Below is a small trained network, with its code and all its weights. Each question gives an input and a target symbol and asks what happens when units are switched off, that is, made to give their printed mean instead of their output.

import numpy as np


def w(rows, s, z=0):
    codes = np.array(rows[::2]) - 128.0
    scale = np.full(codes.shape[1], s)
    scale[-1] = z or s
    return codes * scale


def f(y):
    return np.maximum(y, 0)


def softmax(a):
    e = np.exp(a - a.max(-1, keepdims=True))
    return e / e.sum(-1, keepdims=True)


def log_softmax(a):
    a = a - a.max(-1, keepdims=True)
    return a - np.log(np.exp(a).sum(-1, keepdims=True))


def net(x, mask):
    ids = ['αγδεηθλμξτφ'.index(c) for c in x.split()]
    T = len(ids)
    res = E[ids] + P[:T]
    u = 0
    for l in range(3):
        q, k, v = (res @ M[l].T for M in (Q, K, V))
        z = softmax(np.where(np.tri(T) > 0, q @ k.T / 2**0.5, -1e9)) @ v
        res = res + np.where(mask[u], z, O[l][:, -1]) @ O[l][:, :-1]
        u += 1
        y = f(res @ A[l][:, :-1].T + A[l][:, -1])
        res = res + np.where(mask[u : u + 12], y, B[l][:, -1]) @ B[l][:, :-1]
        u += 12
    return log_softmax(res[-1] @ U[:, :-1].T + U[:, -1])


Q, K, V, O, A, B = {}, {}, {}, {}, {}, {}
E = w([
[153,155,95,127,120,161,161,112,114,198,156],'α',
[134,223,172,72,103,134,146,103,157,174,125],'γ',
[168,142,101,127,92,153,108,194,115,222,118],'δ',
[103,165,151,131,120,205,122,158,170,182,98],'ε',
[110,181,139,130,112,119,185,171,141,162,184],'η',
[170,106,147,179,83,154,165,177,148,111,131],'θ',
[71,96,164,92,159,156,123,146,151,186,150],'λ',
[152,165,150,138,141,171,175,76,117,94,122],'μ',
[68,92,135,184,162,117,178,151,118,128,136],'ξ',
[155,134,153,176,214,143,90,164,118,109,127],'τ',
[134,95,147,133,160,66,116,103,119,151,6],'φ',
],0.012)
P = w([
[153,135,19,33,155,140,164,179,244,95,77],'0',
[152,160,68,69,182,132,198,184,224,144,84],'1',
[145,159,84,84,174,141,195,185,191,152,75],'2',
[141,156,108,111,161,140,186,167,179,175,98],'3',
[138,153,129,131,156,141,181,159,161,178,107],'4',
[129,148,150,147,144,138,171,153,143,183,111],'5',
[125,140,160,166,135,139,160,139,121,183,120],'6',
[119,136,181,173,129,142,160,127,101,190,125],'7',
[111,132,196,194,122,142,145,117,87,187,137],'8',
[99,128,214,208,112,140,132,111,68,184,139],'9',
[92,125,226,218,100,143,119,103,41,185,138],'10',
[95,118,238,230,97,147,117,94,34,200,156],'11',
[89,113,254,244,86,150,108,89,20,196,155],'12',
],0.0055)
Q[0] = w([
[144,108,1,41,92,108,40,100,142,3,167],'0.h0',
[118,74,67,99,120,107,46,96,114,36,134],'0.h0',
],0.0096)
K[0] = w([
[150,136,2,59,157,123,160,154,238,100,105],'0.h0',
[137,169,11,49,145,137,143,156,238,137,123],'0.h0',
],0.009)
V[0] = w([
[96,240,110,70,66,221,151,160,150,220,253],'0.h0',
[245,110,119,130,12,175,86,186,141,151,147],'0.h0',
],0.0057)
O[0] = w([
[87,83,104,97,46,178,23,57,118,127,238,113],'0.h0',
[170,124,156,168,3,91,37,153,170,91,141,1],'0.h0',
],0.0067,0.00094)
A[0] = w([
[133,144,97,56,147,196,142,56,138,124,118,173],'0.n0',
[136,146,42,61,126,146,126,162,123,209,131,153],'0.n1',
[133,176,126,172,107,131,148,254,193,99,144,136],'0.n2',
[168,180,145,220,137,194,200,189,101,103,168,212],'0.n3',
[108,102,214,184,119,120,96,85,35,165,102,253],'0.n4',
[157,242,143,59,131,84,216,85,88,103,153,122],'0.n5',
[204,139,130,137,122,181,180,91,130,28,142,204],'0.n6',
[172,210,182,137,32,155,168,170,195,123,118,192],'0.n7',
[172,88,23,153,92,77,183,217,109,145,138,190],'0.n8',
[57,104,157,131,170,150,136,182,157,202,140,181],'0.n9',
[123,107,118,119,36,156,31,99,158,129,201,162],'0.n10',
[83,112,145,123,55,175,103,87,119,142,248,199],'0.n11',
],0.0061,0.0035)
B[0] = w([
[133,148,103,107,184,220,150,79,143,142,143,169],'0.n0',
[132,153,41,95,183,137,115,157,106,245,126,184],'0.n1',
[105,183,122,161,119,115,155,236,153,112,138,181],'0.n2',
[114,192,104,234,186,173,180,145,119,95,160,248],'0.n3',
[113,131,206,175,113,109,88,121,37,183,136,255],'0.n4',
[148,244,142,100,125,99,246,68,122,121,175,175],'0.n5',
[159,164,107,163,124,215,174,84,125,85,159,165],'0.n6',
[120,232,121,156,95,133,171,127,204,142,136,224],'0.n7',
[130,113,2,196,92,76,169,194,124,160,148,186],'0.n8',
[67,118,159,113,214,136,137,206,135,208,144,235],'0.n9',
[175,147,107,133,85,110,73,78,189,149,169,193],'0.n10',
[156,112,135,172,125,162,66,97,201,174,197,225],'0.n11',
],0.0058)
Q[1] = w([
[80,235,172,255,163,221,176,158,125,233,249],'1.h0',
[124,146,136,138,201,110,204,172,95,132,65],'1.h0',
],0.007)
K[1] = w([
[106,121,207,180,116,127,118,114,2,112,139],'1.h0',
[122,59,167,94,187,41,134,117,16,123,34],'1.h0',
],0.0084)
V[1] = w([
[230,183,139,110,133,182,149,2,97,90,103],'1.h0',
[66,124,88,179,149,205,167,181,140,32,220],'1.h0',
],0.0047)
O[1] = w([
[188,147,138,123,253,59,87,146,127,79,146,8],'1.h0',
[163,148,179,75,88,220,143,215,75,89,182,43],'1.h0',
],0.0062,0.0013)
A[1] = w([
[83,136,148,121,41,190,106,124,154,165,188,156],'1.n0',
[100,89,147,38,144,151,133,113,92,185,133,162],'1.n1',
[230,173,124,168,114,64,82,124,155,108,124,224],'1.n2',
[126,150,207,47,175,121,119,115,145,174,147,170],'1.n3',
[127,170,152,88,117,180,151,179,85,117,209,111],'1.n4',
[146,142,182,151,183,168,168,197,129,53,63,100],'1.n5',
[70,123,59,84,160,86,185,119,105,112,218,97],'1.n6',
[153,171,146,71,96,218,66,142,154,121,216,166],'1.n7',
[109,197,198,2,108,102,198,23,148,140,114,3],'1.n8',
[94,6,132,66,224,86,72,131,176,166,92,227],'1.n9',
[158,135,49,166,216,79,107,92,128,86,127,112],'1.n10',
[172,150,64,126,173,100,160,159,24,150,81,131],'1.n11',
],0.0048,0.0024)
B[1] = w([
[134,72,144,83,112,107,185,130,132,161,130,246],'1.n0',
[88,68,133,71,129,138,127,185,83,85,148,156],'1.n1',
[142,72,137,169,153,70,87,131,177,100,130,177],'1.n2',
[55,107,150,110,179,101,124,150,112,90,114,183],'1.n3',
[180,136,176,88,125,142,181,166,95,121,111,226],'1.n4',
[165,90,164,169,188,188,147,127,216,135,166,186],'1.n5',
[138,157,139,105,104,69,234,101,59,160,172,156],'1.n6',
[222,125,155,37,125,99,163,133,127,144,144,255],'1.n7',
[56,206,75,110,242,173,81,62,246,37,109,149],'1.n8',
[110,60,141,101,85,87,160,209,61,74,85,188],'1.n9',
[192,59,124,115,160,66,187,96,104,115,211,166],'1.n10',
[175,103,112,136,141,109,129,109,102,255,130,203],'1.n11',
],0.0051,0.0067)
Q[2] = w([
[136,91,75,111,130,67,47,89,95,46,47],'2.h0',
[195,100,197,149,206,46,254,149,107,206,56],'2.h0',
],0.006)
K[2] = w([
[132,164,11,91,145,131,186,132,201,119,101],'2.h0',
[112,175,158,253,171,106,119,92,122,179,99],'2.h0',
],0.0064)
V[2] = w([
[170,244,106,146,166,218,73,117,253,109,100],'2.h0',
[183,203,90,139,60,74,223,119,104,102,181],'2.h0',
],0.0055)
O[2] = w([
[115,197,176,186,139,192,33,119,157,187,125,2],'2.h0',
[68,156,117,158,80,66,155,104,52,116,254,178],'2.h0',
],0.0087,0.0045)
A[2] = w([
[106,152,103,196,166,116,96,76,171,128,166,126],'2.n0',
[99,138,92,128,98,186,196,153,60,81,113,128],'2.n1',
[177,100,61,162,109,112,81,151,146,198,67,255],'2.n2',
[83,148,162,92,143,100,147,212,218,137,97,205],'2.n3',
[175,137,82,175,133,214,120,2,130,64,154,113],'2.n4',
[41,178,119,187,116,153,130,107,137,162,145,116],'2.n5',
[93,136,109,146,91,76,59,157,65,192,119,177],'2.n6',
[84,138,125,128,159,207,132,97,158,196,140,185],'2.n7',
[87,113,112,111,62,104,165,139,172,167,150,201],'2.n8',
[80,145,126,99,85,102,143,142,127,136,158,143],'2.n9',
[97,143,135,58,167,101,179,118,170,139,135,143],'2.n10',
[183,93,131,78,78,177,105,116,173,148,107,181],'2.n11',
],0.0066,0.0024)
B[2] = w([
[98,87,104,99,180,35,151,155,165,54,144,178],'2.n0',
[5,114,126,79,151,181,75,117,196,41,123,200],'2.n1',
[106,71,70,92,198,180,1,133,203,74,94,215],'2.n2',
[151,143,160,178,122,114,111,163,98,45,58,230],'2.n3',
[96,129,119,65,138,115,220,226,213,229,87,173],'2.n4',
[139,131,153,207,132,70,158,93,157,96,83,198],'2.n5',
[56,184,126,68,114,126,144,176,200,105,196,184],'2.n6',
[103,105,98,181,143,148,95,37,55,147,72,224],'2.n7',
[119,124,95,158,67,102,112,111,84,120,57,254],'2.n8',
[136,132,114,155,119,107,117,141,64,104,88,191],'2.n9',
[152,136,150,144,132,139,94,54,75,90,75,246],'2.n10',
[185,155,175,77,20,102,130,94,142,88,107,175],'2.n11',
],0.0059,0.008)
U = w([
[119,142,51,68,117,116,110,229,181,213,145,69],'α',
[78,157,181,74,186,120,160,135,233,159,182,28],'γ',
[101,122,173,161,72,91,114,179,235,52,166,129],'δ',
[116,187,164,120,115,126,39,10,138,53,122,87],'ε',
[162,96,56,128,107,139,121,15,55,226,192,135],'η',
[160,207,151,149,46,65,166,142,48,148,136,7],'θ',
[252,58,120,110,121,111,175,128,141,110,78,90],'λ',
[214,163,163,129,252,148,69,198,100,97,199,208],'μ',
[64,107,130,45,122,189,132,179,92,79,133,174],'ξ',
[132,175,184,169,105,254,94,148,123,187,40,97],'τ',
[43,69,46,192,169,95,141,97,130,107,101,249],'φ',
],0.0044,0.0019)

Each question gives the input, a string of symbols that net reads in full, and the target symbol t.
The units are the heads (2 rows each of Q, K, V and O) and the neurons (one row each of A and B). Each row of codes is followed by its name. A weight is (code - 128) times the scale printed after its matrix; where a second scale follows, it is the last column's (O, A, B and U).
mask holds one flag per unit, layer by layer, with each layer's heads first. A switched-off unit (its flag False) gives its mean, the last column of its rows in O or B, instead of its output. The means were averaged over made-up inputs and are rounded, as every weight is.
A unit's drop is (log p(t) with every unit on - log p(t) with that unit switched off) / (log p(t) with every unit on - log p(t) with every unit switched off).
most important unit: the unit with the biggest drop
top k neurons: the k neurons with the biggest drops, biggest first
k most important neurons of layer l: the k neurons of layer l with the biggest drops, biggest first
drop when u is switched off: that unit's drop, to one decimal
input τ δ λ τ μ τ ξ μ η γ, target μ: most important unit	1.h0
input η φ μ ε ξ γ, target ε: top 2 neurons	(1.n8, 2.n10)
input τ ε φ α φ φ ξ η ε η λ θ, target λ: top 2 neurons	(0.n7, 0.n9)
input δ α ε η φ η φ, target θ: top 4 neurons	(0.n3, 1.n9, 0.n7, 0.n5)
input μ θ φ λ φ φ η φ δ λ φ γ, target φ: 3 most important neurons of layer 1	(1.n8, 1.n7, 1.n4)
input φ μ τ η φ α μ λ η θ φ θ, target φ: top 2 neurons	(0.n3, 1.n7)
input η ξ φ η φ ξ φ θ λ φ τ γ, target ε: top 2 neurons	(1.n8, 0.n5)
input φ η η φ τ δ, target φ: 2 most important neurons of layer 1	(1.n7, 1.n4)
input λ η δ μ θ η θ, target θ: 2 most important neurons of layer 0	(0.n4, 0.n0)
input α γ φ α ε α θ λ τ θ, target τ: 2 most important neurons of layer 2	(2.n0, 2.n6)
input φ ε μ α φ ξ ξ μ, target ξ: top 2 neurons	(2.n1, 0.n7)
input φ ε δ η η φ φ γ, target φ: 2 most important neurons of layer 1	(1.n8, 1.n7)
input φ η λ φ τ τ μ η α ξ, target ξ: top 2 neurons	(0.n4, 2.n1)
input α θ μ η θ φ μ θ η, target μ: most important unit	0.h0
input ε φ θ, target δ: top 2 neurons	(2.n7, 0.n2)
input α γ θ ε θ δ, target θ: 3 most important neurons of layer 1	(1.n7, 1.n0, 1.n4)
input λ φ λ μ δ η η θ ξ φ θ, target φ: 2 most important neurons of layer 0	(0.n3, 0.n4)
input α μ φ φ λ ξ η μ η α φ α α, target φ: top 2 neurons	(1.n7, 0.n3)
input τ γ φ λ, target ξ: 2 most important neurons of layer 1	(1.n9, 1.n1)
input τ α λ δ, target λ: top neuron	(0.n7)
input ε η μ θ λ η θ δ η φ ξ α η, target ξ: top 2 neurons	(2.n1, 0.n3)
input η α γ ξ η, target ξ: 2 most important neurons of layer 0	(0.n9, 0.n10)
input θ η λ, target ξ: 2 most important neurons of layer 1	(1.n1, 1.n9)
input ε δ λ δ η, target λ: 4 most important neurons of layer 0	(0.n7, 0.n3, 0.n9, 0.n8)
input γ ε τ ξ φ α η, target φ: 2 most important neurons of layer 0	(0.n4, 0.n3)
input η ξ η φ φ μ λ ε ξ μ τ ξ η, target τ: 2 most important neurons of layer 0	(0.n8, 0.n3)
input γ φ ε, target φ: top neuron	(2.n7)
input δ τ μ, target τ: 3 most important neurons of layer 0	(0.n7, 0.n0, 0.n10)
input ξ φ ε ξ ξ θ, target ξ: drop when 2.n1 is switched off	0.6
input ε θ λ λ ε μ α φ α, target φ: drop when 2.n5 is switched off	-0.1
